Below is a small trained network, with its code and all its weights. Each question gives an input and a class and asks what happens when units are switched off, that is, made to give their printed mean instead of their output.

import numpy as np


def w(rows, s, z=0):
    codes = np.array(rows[::2]) - 128.0
    scale = np.full(codes.shape[1], s)
    scale[-1] = z or s
    return codes * scale


def f(y):
    return np.maximum(y, 0)


def log_softmax(a):
    a = a - a.max(-1, keepdims=True)
    return a - np.log(np.exp(a).sum(-1, keepdims=True))


def net(x, mask):
    res = np.array(x, float).reshape(1, 5) / 4 @ E
    y = f(res @ A[0][:, :-1].T + A[0][:, -1])
    res = res + np.where(mask, y, B[0][:, -1]) @ B[0][:, :-1]
    return log_softmax(res[-1] @ U[:, :-1].T + U[:, -1])


A, B = {}, {}
E = w([
[126,129,129],'x0',
[138,61,190],'x1',
[127,130,132],'x2',
[12,76,106],'x3',
[142,62,60],'x4',
],0.011)
A[0] = w([
[30,132,155,96],'n0',
[85,162,58,115],'n1',
[125,171,83,1],'n2',
[228,160,134,76],'n3',
[131,8,213,77],'n4',
[151,75,191,222],'n5',
[220,147,153,41],'n6',
[149,16,17,113],'n7',
],0.012,0.0071)
B[0] = w([
[178,35,250,199],'n0',
[35,158,112,193],'n1',
[29,132,31,138],'n2',
[16,81,183,222],'n3',
[2,172,75,210],'n4',
[136,243,93,227],'n5',
[26,10,170,198],'n6',
[145,163,250,255],'n7',
],0.0092,0.0086)
U = w([
[100,50,127,118],'0',
[128,142,112,248],'1',
[128,137,112,247],'2',
[57,162,56,47],'3',
[173,152,181,161],'4',
[162,124,94,101],'5',
[248,131,46,8],'6',
],0.017,0.012)

Each question gives the input, the list of numbers given to net, and the class t.
The units are the neurons (one row each of A and B). Each row of codes is followed by its name. A weight is (code - 128) times the scale printed after its matrix; where a second scale follows, it is the last column's (A, B and U).
mask holds one flag per neuron, in row order. A switched-off neuron (its flag False) gives its mean, the last column of its row in B, instead of its output. The means were averaged over made-up inputs and are rounded, as every weight is.
A unit's drop is (log p(t) with every unit on - log p(t) with that unit switched off) / (log p(t) with every unit on - log p(t) with every unit switched off).
The circuit of an input: a set's keep is (log p(t) with only the set's units on - log p(t) with every unit switched off) / (log p(t) with every unit on - log p(t) with every unit switched off). Starting from all 8 units, units are removed one at a time, each time the one whose removal leaves the highest keep (on an exact tie, the one counted first), for as long as the keep stays at least 0.8.
circuit, biggest first: the units of the circuit, biggest drop first
unit that matters most: the unit with the biggest drop
k most important neurons: the k neurons with the biggest drops, biggest first
drop when u is switched off: that unit's drop, to one decimal
input [-6,-7,1,-6,-2], class 3: 3 most important neurons => n0, n7, n2
input [-5,-1,2,8,-5], class 0: circuit, biggest first => n0
input [8,7,7,-3,-8], class 2: 3 most important neurons => n7, n1, n4
input [-4,5,-3,-1,0], class 3: circuit, biggest first => n4, n0
input [8,6,-7,-6,-1], class 2: 3 most important neurons => n5, n0, n1
input [-2,8,-8,5,-6], class 1: circuit, biggest first => n0, n5, n4, n3
input [-6,8,-7,-6,5], class 3: circuit, biggest first => n4, n5
input [-5,5,7,-3,-4], class 1: circuit, biggest first => n7, n0
input [8,7,-2,7,-5], class 2: 4 most important neurons => n0, n5, n6, n3
input [-7,-4,6,7,3], class 0: 3 most important neurons => n0, n5, n1
input [6,-5,6,5,3], class 1: circuit, biggest first => n6, n4
input [-7,8,-2,-6,-7], class 3: 2 most important neurons => n5, n4
input [-6,6,4,-6,-5], class 0: 3 most important neurons => n6, n3, n7
input [-2,4,4,-2,-4], class 1: most important neuron => n7
input [2,8,-8,-3,6], class 1: circuit, biggest first => n4, n7, n5
input [0,4,-8,2,8], class 1: 3 most important neurons => n4, n7, n0
input [-3,-5,-7,5,5], class 1: 3 most important neurons => n7, n6, n1
input [-2,-5,0,4,8], class 4: 2 most important neurons => n7, n4
input [7,5,5,3,5], class 2: circuit, biggest first => n7, n4, n3, n6
input [3,3,-8,-8,-3], class 0: circuit, biggest first => n6
input [-3,5,1,2,-1], class 3: 3 most important neurons => n4, n7, n5
input [5,-5,-3,8,1], class 0: 2 most important neurons => n0, n5
input [1,7,2,3,4], class 3: 2 most important neurons => n4, n5
input [-7,3,-4,3,7], class 2: drop when n7 is switched off => 0.4
input [5,8,1,-8,1], class 0: drop when n3 is switched off => 0.3
input [-6,6,4,-3,8], class 4: drop when n4 is switched off => -0.4
input [-8,-4,0,6,8], class 2: drop when n6 is switched off => 0.4
input [-5,8,8,-7,-8], class 1: unit that matters most => n5
